Here is a tiny trained network, its code and every weight. The questions are about switching its units off for an input and a class, where a switched-off unit gives its printed mean instead of its output.

import numpy as np


def w(rows, s, z=0):
    codes = np.array(rows[::2]) - 128.0
    scale = np.full(codes.shape[1], s)
    scale[-1] = z or s
    return codes * scale


def norm(h):
    return h / np.sqrt((h * h).mean(-1, keepdims=True) + 1e-5)


def f(y):
    return np.maximum(y, 0)


def log_softmax(a):
    a = a - a.max(-1, keepdims=True)
    return a - np.log(np.exp(a).sum(-1, keepdims=True))


def net(x, mask):
    res = np.array(x, float).reshape(1, 5) / 4 @ E
    u = 0
    for l in range(3):
        y = f(norm(res) @ A[l][:, :-1].T + A[l][:, -1])
        res = res + np.where(mask[u : u + 3], y, B[l][:, -1]) @ B[l][:, :-1]
        u += 3
    return log_softmax(norm(res)[-1] @ U[:, :-1].T + U[:, -1])


A, B = {}, {}
E = w([
[145,122,96,4,165,183,163],'x0',
[129,149,85,140,194,123,110],'x1',
[110,84,103,106,208,32,187],'x2',
[202,99,120,132,103,129,208],'x3',
[201,109,38,85,228,112,116],'x4',
],0.011)
A[0] = w([
[133,29,202,226,138,2,123,2],'L0N0',
[143,26,96,155,131,16,187,25],'L0N1',
[196,135,80,232,151,123,112,183],'L0N2',
],0.0071,0.0089)
B[0] = w([
[156,213,18,140,36,103,29,180],'L0N0',
[102,231,11,64,90,122,88,174],'L0N1',
[61,72,192,118,152,177,116,255],'L0N2',
],0.011,0.0053)
A[1] = w([
[188,1,121,58,177,131,192,3],'L1N0',
[135,61,158,131,78,64,199,68],'L1N1',
[49,143,229,167,3,6,154,51],'L1N2',
],0.0064,0.0055)
B[1] = w([
[124,161,142,114,106,108,206,182],'L1N0',
[79,152,86,138,135,152,52,152],'L1N1',
[108,3,60,119,164,153,178,254],'L1N2',
],0.014,0.0047)
A[2] = w([
[128,111,154,212,137,69,122,159],'L2N0',
[139,119,130,183,94,7,152,3],'L2N1',
[178,140,128,52,157,82,144,17],'L2N2',
],0.015,0.0058)
B[2] = w([
[14,63,94,102,125,37,148,252],'L2N0',
[132,179,2,70,78,203,81,178],'L2N1',
[166,161,154,194,175,139,250,227],'L2N2',
],0.014,0.0042)
U = w([
[211,124,204,174,119,30,100,2],'0',
[149,72,186,93,61,180,173,177],'1',
[106,190,246,188,80,153,19,135],'2',
[173,134,89,110,223,152,108,66],'3',
[201,167,84,113,194,78,235,140],'4',
[208,111,153,157,115,51,92,4],'5',
[2,48,116,181,133,44,122,175],'6',
[121,180,27,78,68,111,24,158],'7',
],0.017,0.009)

Each question gives the input, the list of numbers given to net, and the class t.
The units are the neurons (one row each of A and B). Each row of codes is followed by its name. A weight is (code - 128) times the scale printed after its matrix; where a second scale follows, it is the last column's (A, B and U).
mask holds one flag per neuron, layer by layer. A switched-off neuron (its flag False) gives its mean, the last column of its row in B, instead of its output. The means were averaged over made-up inputs and are rounded, as every weight is.
A unit's drop is (log p(t) with every unit on - log p(t) with that unit switched off) / (log p(t) with every unit on - log p(t) with every unit switched off).
The circuit of an input: a set's keep is (log p(t) with only the set's units on - log p(t) with every unit switched off) / (log p(t) with every unit on - log p(t) with every unit switched off). Starting from all 9 units, units are removed one at a time, each time the one whose removal leaves the highest keep (on an exact tie, the one counted first), for as long as the keep stays at least 0.8.
units of the circuit, in order: the units of the circuit, biggest drop first
unit that matters most: the unit with the biggest drop
k most important neurons: the k neurons with the biggest drops, biggest first
k most important neurons of layer l: the k neurons of layer l with the biggest drops, biggest first
drop when u is switched off: that unit's drop, to one decimal
input [2,3,-7,-7,-1], class 2: units of the circuit, in order	L1N2; L2N1
input [5,8,5,-4,-4], class 4: unit that matters most	L0N2
input [-8,8,6,4,-3], class 7: 3 most important neurons	L0N0; L2N1; L0N1
input [0,-6,1,-8,6], class 3: units of the circuit, in order	L2N0; L0N0
input [4,4,-2,-2,4], class 4: 2 most important neurons	L2N2; L0N0
input [7,-3,3,3,-4], class 4: 2 most important neurons	L0N2; L2N2
input [5,-8,3,6,-1], class 4: 3 most important neurons	L0N2; L2N2; L1N2
input [-5,8,-8,-6,8], class 2: units of the circuit, in order	L0N2; L1N2; L2N0
input [2,6,4,-4,3], class 4: units of the circuit, in order	L2N2; L1N2
input [6,4,-3,-2,-7], class 2: units of the circuit, in order	L1N2; L2N0
input [2,7,6,-7,5], class 4: 2 most important neurons	L2N2; L1N2
input [2,-6,-8,-2,3], class 2: 2 most important neurons of layer 0	L0N1; L0N0
input [5,0,-1,-8,-6], class 2: 2 most important neurons of layer 2	L2N0; L2N1
input [-3,-5,1,2,1], class 7: units of the circuit, in order	L0N0
input [8,3,2,-7,0], class 4: 2 most important neurons	L2N2; L0N2
input [0,-3,-4,0,5], class 1: units of the circuit, in order	L0N0; L0N1; L0N2
input [1,-8,6,3,-2], class 7: 2 most important neurons	L0N1; L0N2
input [-6,6,4,3,7], class 6: 2 most important neurons	L0N2; L2N0
input [6,-8,-4,-8,1], class 2: 2 most important neurons	L1N2; L2N0
input [7,-1,-5,-7,-3], class 2: unit that matters most	L1N2
input [-7,-3,2,-2,6], class 7: 3 most important neurons	L0N0; L0N1; L1N2
input [-5,-1,2,1,2], class 7: 2 most important neurons	L0N0; L0N1
input [-1,1,-7,-3,3], class 2: drop when L1N2 is switched off	0.1
input [-7,1,8,3,4], class 7: drop when L2N1 is switched off	0.1
